Every row comes from one small tree of marks. The marks that hang from a mark follow it in brackets, in the order of their numbers. Every link used is in the known rows. Which tree was each row made from?
Known rows
q30(q551(q127(q521) q379)): [ 0.40 -0.58 -0.25  1.68 -0.72 -2.30 -0.07 -1.54  1.42  1.09  0.83  0.06
 -0.50 -0.38  0.13 -0.06  0.31  0.63 -1.13 -0.75 -0.81 -0.48 -0.17 -0.63
 -0.52 -0.58  0.48 -0.56 -2.35 -0.46 -1.76  0.67 -0.46  1.03 -0.03 -0.78
  0.36 -0.64  0.50 -0.77  0.50  0.26]
q521(q120(q30) q522): [-0.45  0.73 -0.09 -0.92  0.57 -0.52  1.08 -1.79  0.76 -0.31 -0.06 -0.19
  0.46  0.11  1.43 -0.40  0.42  0.54  0.90  0.88  0.50  0.42  0.34  0.48
  0.62 -0.89 -1.82  0.81  0.73 -0.21  0.45  0.39 -1.80  0.46 -1.56 -1.20
  0.56  0.64  1.03 -0.32 -0.29 -0.40]
q120(q30 q522(q603(q331 q870))): [ 0.51  1.53 -1.34  0.75 -0.89 -1.94 -1.08 -0.56  1.14  0.53 -0.06 -1.95
  0.54  0.94  0.69  1.69 -1.71  0.02  0.09  0.32  0.66 -0.35 -1.04  0.42
  1.44 -3.52 -0.98 -0.20  0.61  1.60 -0.52  1.98 -0.98 -1.20 -0.35 -1.27
  1.05 -0.05 -0.74  1.10 -0.50 -0.78]
q331(q870(q521(q379 q522(q120 q603)))): [-0.10 -1.15 -0.90 -1.54  1.06  0.64  0.10 -1.81 -0.92 -0.82  2.03  1.15
  1.14  1.65 -0.45 -0.57 -1.25  0.27  1.94  1.05 -0.69  1.05  0.32 -0.34
 -0.51  0.21 -1.09  1.07 -1.92 -0.92 -1.01 -0.10 -0.50 -0.20  0.60 -0.95
  1.20 -0.83 -0.72  0.17 -1.03  0.98]
q870(q521(q379(q861) q522(q120 q603))): [-0.29 -1.14 -0.78 -1.17  1.36  1.03  0.26 -0.06 -0.98 -0.82  1.98  1.21
  1.24  0.93  0.35 -0.63  0.56  0.11  0.63  1.14 -1.00  1.34  1.47  1.16
 -1.13 -0.85 -1.51  1.19 -1.37 -0.18 -0.94 -0.02 -1.17 -0.28  0.25 -0.56
  0.24 -1.58 -1.43  0.17  0.67  0.14]
q861(q120(q30(q603(q331)))): [-1.03  1.33  0.03  0.12  1.27 -1.06  0.19 -1.99  0.19  0.09 -0.01  0.64
 -0.04 -0.34  0.61  0.09  0.70  0.20 -0.87 -0.26 -0.16 -0.20 -1.45  0.77
  0.66 -0.40 -0.53 -0.46 -0.34  0.45  0.24  0.52 -2.00 -1.40 -0.06  0.02
  0.05 -0.90 -0.04  0.30 -0.28 -1.04]
q603(q331 q870(q521)): [-0.21  1.57 -1.21 -0.92  0.58 -1.53 -0.50 -1.60 -0.94  0.37  1.66 -0.09
 -0.64  0.25  0.36  0.11  1.02  0.17 -1.36  0.31 -1.55 -0.87 -2.13 -1.97
  2.52 -4.61 -1.06 -0.87 -0.43  1.38  0.54  1.14  0.05 -1.13 -1.51 -1.37
  1.09 -0.33 -1.34 -1.20  1.52  0.16]
q30(q120(q522) q603(q379)): [-0.74  0.75 -0.18  1.08 -0.72 -1.78 -0.31 -0.67  1.70  1.08  0.87  0.36
  0.21  1.78 -1.88  0.58 -1.09  0.29  1.25 -0.39  1.32 -0.71 -0.45 -0.02
  0.07  1.49  0.39 -0.78 -2.09 -0.07 -0.70 -0.34 -0.65  0.52  1.31  0.43
  1.58 -0.24 -0.56 -0.73  0.12  1.08]
q870(q521(q120 q379 q522(q603))): [-0.25 -0.75 -1.18 -1.88  1.32  1.30  0.87 -0.62 -0.67 -0.95  2.12  0.62
  0.65  1.22  0.88 -0.89  0.03 -0.63  1.07  1.43 -0.29  0.54  1.47  0.22
 -0.47 -1.57 -1.96  1.76 -1.37 -1.06  0.09  0.08 -0.51  0.63 -0.47 -0.32
  0.81 -0.11 -0.60 -0.99  0.32  0.50]
q127(q331 q379(q861) q521(q522)): [-1.24 -0.38 -0.36  0.33 -0.04  0.69 -0.34 -0.91  0.44  1.60 -2.26  2.15
  0.97 -2.35  1.55 -1.82 -0.97  0.09 -1.47 -1.25 -1.28  3.02  2.96  2.04
 -1.22  3.58  0.08  0.82 -1.34  1.20 -1.42 -0.15 -2.27  1.08 -2.07 -1.27
 -0.09  1.68  0.26  1.47  0.53 -0.97]
q331(q870(q521(q522))): [ 0.24 -0.08 -0.44 -1.51  1.11 -0.67 -0.37 -2.43 -0.85 -0.80  0.93  1.15
  0.36  0.62  0.04 -1.43 -0.53  0.42  0.75  1.38 -0.61  0.96 -0.68 -1.18
 -0.02  0.23 -0.62  0.69 -1.97 -0.77 -0.55  0.09 -0.07 -0.17 -0.05 -1.77
  1.09 -0.65  0.40 -0.12 -0.48  1.04]
q522(q120(q30(q603(q379(q861) q870)))): [-0.79  0.92 -0.30  0.64 -0.04 -1.25  0.37 -0.32  0.41  0.37  0.91  0.57
  0.51  1.28 -0.27  1.23  0.83  1.44  0.23 -0.98 -0.53  0.56 -0.71  0.73
  0.81 -0.78 -0.68 -1.57  0.13  1.21 -0.79  0.51 -1.88 -1.56  0.09 -0.62
  0.37 -1.69 -1.00  0.86 -0.18 -0.26]
q870(q521(q379(q861) q522(q120(q30(q551))))): [ 0.27 -0.33 -0.40 -0.68  1.68  0.00  0.36 -0.64 -0.63 -0.85  1.11  0.86
  1.05  0.27  0.12 -0.61  0.73 -0.12  0.24  0.69 -0.38  1.40  1.19  0.98
 -0.76 -1.34 -1.17  0.43 -0.76  0.40 -0.72  0.59 -0.60  0.29 -0.29 -0.87
  0.17 -1.46 -0.73  0.39  1.33  0.15]
q127(q379 q521(q120 q522) q551(q30 q870)): [-0.51 -1.28 -0.67  0.31 -0.92  0.18  0.73 -0.22  0.87  1.35 -1.07  1.13
 -0.29 -0.56  2.48 -1.12 -0.99 -0.18 -0.99 -1.15 -0.10  1.71  3.08 -0.55
 -0.75  1.09  0.16 -0.50 -1.53  0.96 -1.71 -0.47 -2.16  2.47 -2.45 -1.62
  0.29  0.93 -0.32  0.01 -0.21 -1.54]
q127(q331(q870) q521(q120 q379(q861)) q551): [-1.16 -0.13 -1.43  0.94  0.15  1.21  1.07 -1.97  0.70 -0.33 -1.59  1.42
 -1.21 -0.45  1.49 -0.19 -1.53 -0.50 -0.37 -1.34 -0.12  1.89  4.24  1.69
 -1.48  5.11 -0.35  0.60 -2.39  1.23 -1.97 -0.85 -1.35  1.20 -3.00 -2.40
  0.41  1.35  0.16  1.46 -0.80 -0.08]
q521(q379(q861(q120(q30(q603))))): [-0.27  0.03 -0.74  0.33  1.08 -0.41 -0.15 -0.97 -1.14 -1.17 -0.63  1.27
  0.02  0.05  0.39  0.00  1.06 -0.78 -0.20 -0.10 -0.33  1.24 -0.09  1.59
 -0.49  0.74 -1.96 -0.10 -0.11  0.86 -0.36  0.31 -1.59 -1.25 -0.11 -0.28
 -0.28 -0.57 -0.44  0.24  0.52 -0.26]
q331(q870(q521(q120(q30(q522 q551)) q379))): [ 0.40  0.03 -1.46 -0.89  1.49 -0.45  0.17 -2.19 -0.42 -1.27  0.57  0.25
  0.08  1.44 -0.94 -0.27 -0.94 -0.64  1.16  0.42  0.37  0.84  0.15 -0.89
  0.08  0.30 -0.77  0.08 -1.98 -0.22 -0.56  0.62  0.96  0.31 -0.32 -1.14
  1.20  0.05 -0.14 -0.42 -0.20  1.52]
q30(q522(q120) q551 q603(q331)): [-1.05  0.50 -0.14  0.91  1.26 -0.66 -0.09 -2.53  2.22  1.55  1.99  0.35
  0.98  0.37 -3.11  1.39 -0.73  1.17  0.63 -1.31  0.67 -2.45 -1.30  0.58
  0.75  1.09  2.31 -1.16 -3.12  1.14 -1.81  0.15 -0.80  0.74  1.14  0.73
  0.86 -1.52 -1.81 -1.54  1.59  1.20]
q331(q603 q870(q521)): [ 0.62  0.15 -1.67 -1.43  0.70 -0.90 -0.71 -2.95 -0.53 -1.17  0.63  1.35
 -0.60  2.08 -0.40 -0.68 -0.88  0.55  1.20  1.83 -0.36  1.18 -1.07 -0.94
  0.16  1.56  0.14  0.94 -2.89 -1.56 -0.94  0.44  0.72 -1.41  0.63 -0.97
  1.45 -0.42  0.31  0.05 -1.37  0.74]
q870(q521(q379 q522(q120 q603(q331)))): [-0.44 -0.68 -0.82 -1.47  1.35  1.21  0.38 -0.70 -0.61 -0.15  2.76  0.74
  1.08  0.96  0.07 -0.31 -0.23 -0.13  0.73  1.01 -1.07 -0.03  0.62  0.46
 -0.20 -2.53 -1.21  1.44 -1.31 -0.29 -0.32  0.33 -0.76  0.07  0.16 -0.10
  0.97 -0.87 -1.65 -0.37  0.40 -0.14]
q30(q551(q127(q331) q870(q521))): [-0.05 -0.39 -1.20  0.55 -0.21 -2.02 -0.07 -0.85  0.84  0.49 -0.03  0.21
 -0.35  0.03  0.14 -0.24 -0.28  0.67 -1.25 -1.62 -0.21 -0.94  0.40 -1.69
 -0.25 -0.92 -0.53 -1.11 -2.32 -1.02 -1.88  0.48  0.56  0.71 -0.46 -1.02
  0.94 -2.51  0.18 -0.53  1.50  0.87]
q127(q331(q603) q551(q379 q870(q521))): [-0.58 -1.20 -1.47  0.13 -0.24 -0.70  0.41 -0.12  1.81  0.60 -0.53  1.38
 -2.26  1.50  0.17 -0.13 -2.67 -0.09 -1.31 -0.10 -0.32  0.34  1.48 -1.18
  0.06 -0.04 -0.11 -0.03 -3.15 -1.61 -2.64  0.84  1.63  0.70 -1.60 -1.51
  1.76 -1.67 -0.17  0.39 -0.66 -0.55]
q127(q379 q521(q120(q30 q522))): [-0.33  0.95 -1.27  0.19 -0.62 -0.51 -0.08 -0.91  0.57  0.61 -1.18  0.63
  0.18 -1.24  2.00 -0.42 -1.15 -0.13 -0.84 -0.70  0.24  2.52  1.77  1.19
 -0.75  1.22  0.55  0.50 -0.82  1.46  0.11  0.66 -1.98  0.56 -1.20 -0.62
  0.64  2.42 -0.43  1.66 -1.22 -1.72]
q127(q331 q379(q861) q521(q120(q30(q603)))): [-1.75  0.87 -1.57  0.72 -0.13  0.84  0.27 -0.19  1.00  0.73 -2.49  1.39
  0.44 -0.87  1.55 -1.19 -0.35 -0.29 -1.57 -2.01 -0.08  2.86  3.61  2.41
 -0.99  4.15  0.38  0.37 -1.21  1.33 -1.02 -0.37 -2.04  0.23 -2.15 -0.48
 -0.37  2.05 -0.16  1.62  0.12 -1.17]
q870(q521(q120 q379(q861) q522(q603))): [-0.32 -0.69 -1.20 -1.40  1.32  1.06  0.72 -0.25 -0.98 -1.39  1.44  0.58
  0.54  1.27  0.96 -1.15  1.14 -0.67  0.81  1.66 -0.44  1.05  1.94  0.85
 -0.72 -0.89 -2.11  1.52 -1.06 -0.58 -0.38 -0.12 -0.92  0.19 -0.50 -0.68
  0.02 -0.41 -0.71 -0.87  1.15  0.46]
q603(q331 q379 q522(q120(q30)) q870(q521)): [-0.69  1.01 -0.49  0.72 -0.27 -1.66  0.19 -0.83 -1.29  1.94  2.65 -1.21
 -0.62  1.52 -0.95  2.02  1.27 -0.40 -0.48  0.08 -1.97 -1.99 -1.97 -2.19
  3.90 -8.41 -1.01 -2.54  1.73  2.41  0.66  2.27 -0.39 -1.17 -2.40 -1.20
  0.84 -0.31 -1.69 -0.95  2.02 -0.65]
q861(q120(q30(q522(q603(q331 q379))))): [-0.89  0.49  0.34  0.56  1.06 -1.07  0.20 -1.44  0.39  1.01 -0.04  0.02
 -0.20 -0.16  0.16  0.71  0.10  0.13 -0.67 -0.18 -1.19 -0.24 -1.43  0.61
  0.90 -1.50 -1.15 -0.82 -0.39  0.52 -0.16  1.42 -1.65 -1.01  0.06 -0.31
  0.36 -0.88 -0.11  0.11 -0.31 -0.91]
q521(q379(q861(q120(q30))) q522(q603)): [-0.25 -1.29 -0.04 -0.06  0.99  0.46  0.22 -0.83 -0.72 -0.44 -0.08  0.58
  1.30  0.31  0.84 -0.21  0.28 -0.48  1.15  0.89 -0.75  1.44  0.96  2.13
 -0.64 -0.14 -2.83  0.95  0.45  0.15 -1.03  0.46 -2.52 -0.48  0.04 -0.58
 -0.51 -0.67 -0.05  0.15  0.39 -0.31]
q127(q331(q603(q870)) q379(q861) q551): [-1.62 -0.31 -1.26  0.49 -0.35  0.14  0.15 -1.62  0.69  1.46 -2.21  2.26
 -1.06 -1.01  1.03  0.11 -2.05  0.65 -1.23 -1.39 -0.97  2.74  2.02  1.70
  0.46  3.26 -1.01 -1.20 -1.49  0.81 -1.87  0.14 -1.02  0.16 -2.33 -1.37
  0.46 -0.34 -0.27  1.44 -0.03 -0.93]
q603(q379(q861(q120)) q522): [-1.04 -0.37  0.62  1.62 -0.23 -1.57 -0.08 -1.57 -1.40  0.59  0.13  0.67
 -1.22 -0.50  0.26  0.45  2.51 -0.21 -0.90  0.48 -1.57 -0.68 -1.19  0.00
  0.99 -2.16 -1.40 -1.97  0.36  1.43  0.09  0.83 -2.31 -1.23 -1.35 -1.21
 -0.49 -0.61  0.31 -0.75  1.37 -0.55]
q331(q603(q379 q522 q870)): [ 0.28 -0.22 -0.84  0.42 -1.09 -1.88 -0.55 -2.25 -0.57  1.44  1.05  0.34
 -1.08  1.59 -0.63  1.78 -0.19  0.27  0.96  0.90 -1.14 -0.76 -2.25 -1.51
  2.71 -3.17 -1.06 -1.41 -0.08  0.36 -0.24  1.79 -0.38 -1.17 -1.27 -0.88
  1.34  0.30  0.24 -1.30  0.20  0.33]
q331(q603(q379(q861(q120(q522)))) q870): [ 0.25 -0.05 -0.39  0.57 -0.51 -2.26 -0.38 -2.84 -0.47 -0.51 -0.74  0.69
 -1.29  1.98 -0.55  0.06 -0.48  0.25  1.96  1.60 -0.46  1.01 -1.31  0.27
  0.55  2.04 -0.39 -0.38 -1.15 -0.95 -1.61  1.02 -0.91 -1.34  1.23 -1.26
  0.62 -0.11  1.02  0.50 -0.86  0.17]
q603(q331 q379(q861) q870): [-0.49  1.50 -0.18  1.20 -0.87 -2.48 -0.24 -1.18 -0.86  0.92  0.47 -0.54
 -1.51  0.75  0.00  0.55  2.38  0.10 -0.87 -0.21 -2.50 -1.31 -2.58 -1.19
  3.28 -4.46 -1.92 -2.23  1.14  2.26 -0.17  1.58 -1.04 -1.48 -1.06 -1.71
  0.26  0.09 -0.53 -1.62  2.46  0.08]

Write each row's tree
[-1.12 -0.98  0.23 -0.76  0.31  0.51  0.48 -1.50  1.05  0.72  2.04  0.90
  1.73  0.22  0.56  0.26 -0.56  2.13  1.32  0.39 -0.64  0.09  0.19  1.15
 -0.46  0.16 -0.87  0.81 -1.20 -0.39 -0.92 -0.40 -2.86 -0.18  0.53 -0.43
  0.84 -1.39 -0.62  0.25 -1.17 -0.21]	q521(q522(q120 q603))
[-0.46  0.06 -1.70 -0.51  0.38  0.54 -0.55 -1.66 -0.21 -0.60  1.72 -0.01
  0.26  1.71 -0.05 -0.11 -0.32 -0.11  0.44  0.57 -1.03 -0.90 -0.73 -0.19
  0.47 -1.29 -1.03  0.97 -1.96  0.16 -0.54  0.27 -0.53 -1.45  0.67 -0.26
  1.01 -0.17 -1.22 -0.82 -0.44  0.34]	q522(q603(q331(q870(q521(q379)))))
[ 0.07 -0.66 -0.21 -1.27  1.98  0.02  0.15 -0.92 -1.92 -1.06  0.69  1.58
  0.27 -0.39  0.77 -1.44  1.13 -0.84 -0.26  1.49 -1.06  1.63  0.61  0.55
 -0.74 -0.99 -1.89  0.84 -0.83 -0.21 -0.20  0.37 -0.77  0.10 -0.55 -1.03
 -0.03 -1.01 -0.34 -0.16  1.40  0.08]	q870(q521(q379(q861(q120)) q522))
[-0.55  0.43  0.66  1.19 -0.26 -2.17  0.03 -0.99 -0.55 -0.03 -0.51  0.73
 -1.29 -0.53  0.88 -0.19  1.49  0.16 -0.72  0.31 -1.18  0.38 -0.98  0.85
  0.13 -0.46 -1.32 -1.32 -0.25  0.64 -0.38  0.94 -1.99 -0.79  0.25 -1.29
  0.01 -0.87  0.50  0.43  0.63 -0.55]	q603(q379(q861(q120(q522))))
[-0.37 -0.24 -0.94  1.95 -1.16 -2.33 -1.01  0.82  1.93  0.16 -0.11 -1.23
 -0.07  2.83 -1.56 -0.47  1.00 -1.36 -0.28  0.74  1.55 -1.02 -0.30 -0.35
  0.24 -0.63  0.22 -0.74 -0.90  0.19 -1.65 -0.51 -0.21  0.38 -0.30 -0.42
  0.00  0.62 -1.08 -1.66  1.56 -0.22]	q551(q30(q120(q522) q603(q331)) q379(q861))
[ 0.03  0.87 -0.61  0.85 -0.64 -0.95 -0.66 -0.47  0.68  0.36  0.60 -0.31
 -0.37  1.49  0.06 -0.30  1.34 -0.88 -0.70 -0.37 -0.03 -2.13 -1.90 -0.55
  1.18 -2.03 -0.43 -0.81 -0.91  0.54 -0.19  0.21 -0.59 -0.24 -0.31 -0.27
  0.58  0.34  0.14 -1.72  1.00 -0.08]	q551(q30(q603(q331 q379)))
[ 0.03 -0.71 -0.63 -0.63 -0.01 -1.01  0.21  0.87  0.11  0.17  1.28  0.28
  0.37  2.08  0.28 -0.22 -0.18  0.75  0.16  0.15 -0.93  0.01 -0.03 -1.73
  0.29 -3.39 -1.04 -0.33 -1.04 -0.60 -1.38  1.11 -0.38 -0.58  0.56 -0.92
  1.21 -2.47 -0.83 -0.09  0.06 -0.07]	q551(q870(q521(q522(q120(q30) q603(q379)))))
[-0.90 -0.12 -0.34 -0.17  1.15 -0.27 -0.28 -1.30  0.95  0.91  1.46  1.55
  1.01  0.48 -2.14  1.14 -1.11  1.23  0.67 -0.67  0.24 -0.33 -0.89  0.63
 -0.26  2.21  1.14 -0.40 -2.77  0.34 -1.35 -0.27 -0.95  0.04  0.76  0.21
  1.13 -1.59 -1.66 -0.39 -0.20  0.87]	q30(q522(q120) q603)
[-0.75 -1.18 -0.86 -0.56  0.38  1.10  0.98 -0.94 -0.29 -1.04  0.70  0.19
  0.82  1.19  0.87 -0.34  0.83 -0.32  2.08  1.14 -0.14  0.57  1.87  1.72
 -0.44  0.38 -2.86  1.46  0.17 -0.19 -0.71 -0.36 -2.40  0.27 -0.56 -0.55
 -0.18  0.57 -0.29 -1.20  0.72  0.30]	q521(q120 q379(q861) q522(q603))
[-0.63  0.63 -0.09  2.45 -0.30 -1.48 -0.53 -2.84  0.47  0.82  1.19 -0.55
 -0.36  1.64 -2.51  0.51  1.37 -0.44  0.77 -0.33  0.14 -3.18 -1.65 -0.41
  2.03 -1.08  1.18 -1.99 -1.51  1.69 -1.56  0.63 -0.90 -0.37  0.44 -0.21
 -0.32 -0.44 -0.08 -2.47  2.90  1.47]	q30(q551 q603(q331(q870) q379(q861) q522))
[-1.10 -1.13 -0.83  1.03 -0.49 -0.12  0.29 -1.86  1.95  1.41 -0.45  1.13
 -1.88  0.20  0.00  0.91 -2.56 -0.12 -0.90  0.14 -0.10 -0.26  1.10  0.39
  0.48  0.53 -0.15 -0.08 -2.17 -0.52 -1.70  0.63  0.24  0.78 -2.78 -1.34
  1.34 -0.15  0.43  0.31 -0.97 -0.87]	q127(q331(q603(q522)) q551(q379))
[-0.29  1.39  0.06  0.94  0.66 -2.47 -0.11 -2.15  0.90  0.70  0.06 -0.61
  0.28 -0.33 -0.06  1.12 -0.84  0.03  0.00 -0.44  1.20 -0.51 -1.31  0.66
  1.19 -1.30  0.23 -1.48 -0.14  0.96 -0.58  1.39 -1.73 -0.25  0.12 -0.40
  0.22 -1.08 -0.19  0.72  0.49 -0.36]	q861(q120(q30(q551 q603(q331 q870)) q522))
[ 0.01 -0.40 -0.41  0.70  1.38 -0.87 -0.19 -1.56 -0.60 -0.68 -0.91  0.86
  0.04 -0.75 -0.18  0.40  0.60 -0.59 -0.30 -0.34 -0.37  1.15 -0.08  1.37
 -0.50  0.64 -1.77 -0.69 -0.52  1.27 -0.70  0.82 -1.14 -0.41 -0.39 -0.68
 -0.09 -0.69 -0.37  0.03  0.91  0.14]	q521(q379(q861(q120(q30(q522 q551)))))
[-0.29 -1.53 -0.35  1.65 -0.68 -2.71 -0.27 -0.39  1.67 -0.09  0.19 -0.23
 -0.48  0.98 -0.38  0.04 -0.05  0.64 -0.34 -0.15  0.38 -0.65 -0.31 -0.78
 -0.30 -0.91  0.00 -1.57 -2.01 -0.22 -2.69  0.90 -1.06 -0.10  1.20 -0.77
  0.17 -2.26 -0.56 -0.56  0.68  0.27]	q30(q551(q379(q861(q120(q522(q603)))) q870))
[-0.11  0.67 -0.67  1.31 -1.19 -1.62 -0.92 -1.11  0.55  0.00  0.19 -1.05
 -0.41  1.30 -0.01  0.46 -0.63 -0.09  0.74  0.87 -0.15 -0.96 -0.89  0.70
  0.55 -1.03 -0.46 -0.04 -0.81  0.85 -1.26  1.08 -1.32 -0.92  1.07 -1.25
  0.69 -0.01 -0.40  0.27  0.10 -0.19]	q120(q522(q603(q331(q870) q379(q861))))
[-0.82  0.39 -0.65  0.61 -0.74 -0.35 -0.25 -1.73  0.55  0.48  1.45 -0.36
 -0.40  1.84 -0.14  0.20  0.07  0.51  0.60  0.08 -1.65 -1.82 -1.70 -0.37
  1.36 -1.64 -0.99 -0.12 -1.41  0.28 -0.69  0.67 -1.19 -1.46  1.12 -0.43
  1.04 -0.07 -0.24 -1.10 -0.49  0.26]	q522(q603(q331(q870) q379))
[-0.90  0.20 -1.87 -0.33  0.39  0.58 -0.04 -1.44 -0.34 -1.21  1.30 -0.32
 -0.01  2.08  0.18 -0.34  0.90 -0.18  0.65  0.84 -0.78 -0.59  0.19  0.33
  0.35 -0.55 -1.29  0.85 -1.46  0.29 -0.70 -0.12 -1.06 -1.54  0.35 -0.49
  0.25  0.04 -1.26 -1.01  0.25  0.26]	q522(q603(q331(q870(q521(q120 q379(q861))))))
[-0.51 -0.37 -1.20  0.65 -0.67 -1.23 -0.95 -0.72  0.76  1.04  0.95 -0.16
  1.09  1.80 -1.05  0.86  0.58 -0.06  0.22 -0.55  1.30 -0.99 -0.82 -1.66
  1.03 -0.65 -0.60 -1.90 -0.91  0.87 -0.27 -1.06 -0.95 -0.10 -1.82 -0.40
  0.75  0.06 -0.81 -1.93  0.67  1.03]	q551(q30(q120 q603(q522 q870)))
[-0.52  0.17  0.77 -0.18  0.38 -0.51  0.69 -1.13  0.78  0.96  1.20  0.71
  1.15  0.63 -0.17  0.27 -0.32  1.10  1.23  0.06 -0.33  0.10 -0.47  0.81
  0.47 -0.91 -0.66  0.04 -0.02 -0.05 -0.64  0.53 -1.93  0.24  0.20 -0.52
  0.80 -1.02  0.15  0.30 -0.29 -0.27]	q521(q522(q120(q30(q603(q379)))))
[-0.57  0.38  0.26 -0.12  1.60 -1.38  0.03 -1.93  0.05  0.33 -0.72  0.94
  0.03 -1.30  0.53  0.42 -0.11  0.51 -1.00 -0.14 -0.46  1.05 -1.19  0.55
  0.02  0.22 -1.08 -0.73 -0.60  0.43  0.09  0.92 -1.55 -0.79 -0.61 -0.80
  0.47 -1.09  0.17  0.78 -0.85 -0.74]	q861(q120(q30(q522)))
[-0.65  0.49  0.10  0.59  1.31 -1.64 -0.32 -1.35 -0.42 -0.54 -1.58  0.89
 -0.18 -1.13  0.74 -0.14  1.71  0.56 -1.37  0.22 -0.70  1.65 -0.52  1.40
 -0.40  1.28 -1.28 -0.92 -0.30  1.17 -0.60  0.47 -2.07 -1.55 -0.62 -1.39
 -0.66 -1.40  0.01  0.76  0.46 -0.69]	q379(q861(q120(q30(q522))))
